Here is a tiny trained network, its code and every weight. The questions are about switching its units off for an input and a class, where a switched-off unit gives its printed mean instead of its output.

import numpy as np


def w(rows, s, z=0):
    codes = np.array(rows[::2]) - 128.0
    scale = np.full(codes.shape[1], s)
    scale[-1] = z or s
    return codes * scale


def f(y):
    return np.maximum(y, 0)


def log_softmax(a):
    a = a - a.max(-1, keepdims=True)
    return a - np.log(np.exp(a).sum(-1, keepdims=True))


def net(x, mask):
    res = np.array(x, float).reshape(1, 7) / 4 @ E
    y = f(res @ A[0][:, :-1].T + A[0][:, -1])
    res = res + np.where(mask, y, B[0][:, -1]) @ B[0][:, :-1]
    return log_softmax(res[-1] @ U[:, :-1].T + U[:, -1])


A, B = {}, {}
E = w([
[88,82,100,161],'x0',
[86,70,63,147],'x1',
[88,138,80,104],'x2',
[124,81,98,2],'x3',
[53,140,147,101],'x4',
[138,188,64,71],'x5',
[164,133,72,179],'x6',
],0.0098)
A[0] = w([
[189,174,149,107,140],'neuron 0',
[63,147,165,110,78],'neuron 1',
[103,88,219,135,148],'neuron 2',
[117,71,87,80,81],'neuron 3',
[133,92,201,84,147],'neuron 4',
[253,88,173,146,160],'neuron 5',
[51,87,168,93,104],'neuron 6',
[156,165,209,122,254],'neuron 7',
[185,77,139,169,157],'neuron 8',
[81,142,179,114,80],'neuron 9',
[101,93,136,193,175],'neuron 10',
[145,116,142,135,74],'neuron 11',
[110,89,59,142,103],'neuron 12',
[25,69,46,121,84],'neuron 13',
[114,96,77,120,79],'neuron 14',
[107,212,130,180,127],'neuron 15',
[109,103,79,116,58],'neuron 16',
[119,84,68,131,120],'neuron 17',
[224,109,155,85,182],'neuron 18',
[205,67,158,44,153],'neuron 19',
[33,132,170,97,64],'neuron 20',
[113,171,135,86,138],'neuron 21',
[180,134,184,61,151],'neuron 22',
[113,60,44,94,79],'neuron 23',
[102,82,210,149,145],'neuron 24',
[222,117,157,112,145],'neuron 25',
],0.014,0.0064)
B[0] = w([
[122,122,133,163,203],'neuron 0',
[147,81,182,88,168],'neuron 1',
[140,62,156,143,210],'neuron 2',
[60,134,102,67,189],'neuron 3',
[46,95,168,150,193],'neuron 4',
[117,212,224,170,243],'neuron 5',
[139,74,148,74,192],'neuron 6',
[145,63,108,179,255],'neuron 7',
[116,204,171,203,207],'neuron 8',
[146,70,155,108,165],'neuron 9',
[120,137,192,182,226],'neuron 10',
[132,131,119,149,136],'neuron 11',
[134,98,80,161,194],'neuron 12',
[171,138,101,121,241],'neuron 13',
[136,79,53,93,168],'neuron 14',
[126,148,19,137,223],'neuron 15',
[167,115,69,103,162],'neuron 16',
[95,97,86,139,190],'neuron 17',
[127,124,207,150,222],'neuron 18',
[56,200,157,110,224],'neuron 19',
[156,85,187,71,185],'neuron 20',
[115,158,155,181,179],'neuron 21',
[113,126,169,175,213],'neuron 22',
[111,106,28,2,212],'neuron 23',
[141,56,154,168,211],'neuron 24',
[159,172,215,163,207],'neuron 25',
],0.0086,0.01)
U = w([
[117,153,27,212,156],'0',
[146,156,148,206,182],'1',
[113,43,138,125,131],'2',
[197,87,27,178,228],'3',
[140,88,2,43,64],'4',
[231,116,144,45,3],'5',
[113,196,123,31,130],'6',
],0.0092,0.0056)

Each question gives the input, the list of numbers given to net, and the class t.
The units are the neurons (one row each of A and B). Each row of codes is followed by its name. A weight is (code - 128) times the scale printed after its matrix; where a second scale follows, it is the last column's (A, B and U).
mask holds one flag per neuron, in row order. A switched-off neuron (its flag False) gives its mean, the last column of its row in B, instead of its output. The means were averaged over made-up inputs and are rounded, as every weight is.
A unit's drop is (log p(t) with every unit on - log p(t) with that unit switched off) / (log p(t) with every unit on - log p(t) with every unit switched off).
The circuit of an input: a set's keep is (log p(t) with only the set's units on - log p(t) with every unit switched off) / (log p(t) with every unit on - log p(t) with every unit switched off). Starting from the 12 units with the biggest drops (on a tie, the unit counted first), units are removed one at a time, each time the one whose removal leaves the highest keep (on an exact tie, the one counted first), for as long as the keep stays at least 0.8.
units of the circuit, in order: the units of the circuit, biggest drop first
k most important neurons: the k neurons with the biggest drops, biggest first
drop of u: that unit's drop, to one decimal
input [6,-5,1,8,-3,1,4], class 4: units of the circuit, in order => (neuron 23)
input [2,-1,4,-1,-5,6,-2], class 4: 3 most important neurons => (neuron 5; neuron 8; neuron 10)
input [6,-8,8,-8,-1,-7,-5], class 2: units of the circuit, in order => (neuron 2; neuron 24; neuron 5)
input [-5,-8,5,3,5,6,7], class 1: units of the circuit, in order => (neuron 23; neuron 21)
input [-7,6,-8,-3,3,4,-8], class 2: 2 most important neurons => (neuron 5; neuron 8)
input [6,3,6,2,8,-8,3], class 4: 2 most important neurons => (neuron 23; neuron 13)
input [-8,-3,3,-7,2,-4,3], class 0: 2 most important neurons => (neuron 15; neuron 18)
input [-4,0,-7,8,2,0,5], class 6: drop of neuron 6 => -0.1
input [7,7,5,-6,1,-2,-4], class 3: drop of neuron 13 => 0.2
input [5,8,1,-7,2,5,-5], class 3: drop of neuron 13 => 0.1
input [3,6,5,7,-8,-7,0], class 4: drop of neuron 22 => 0.0
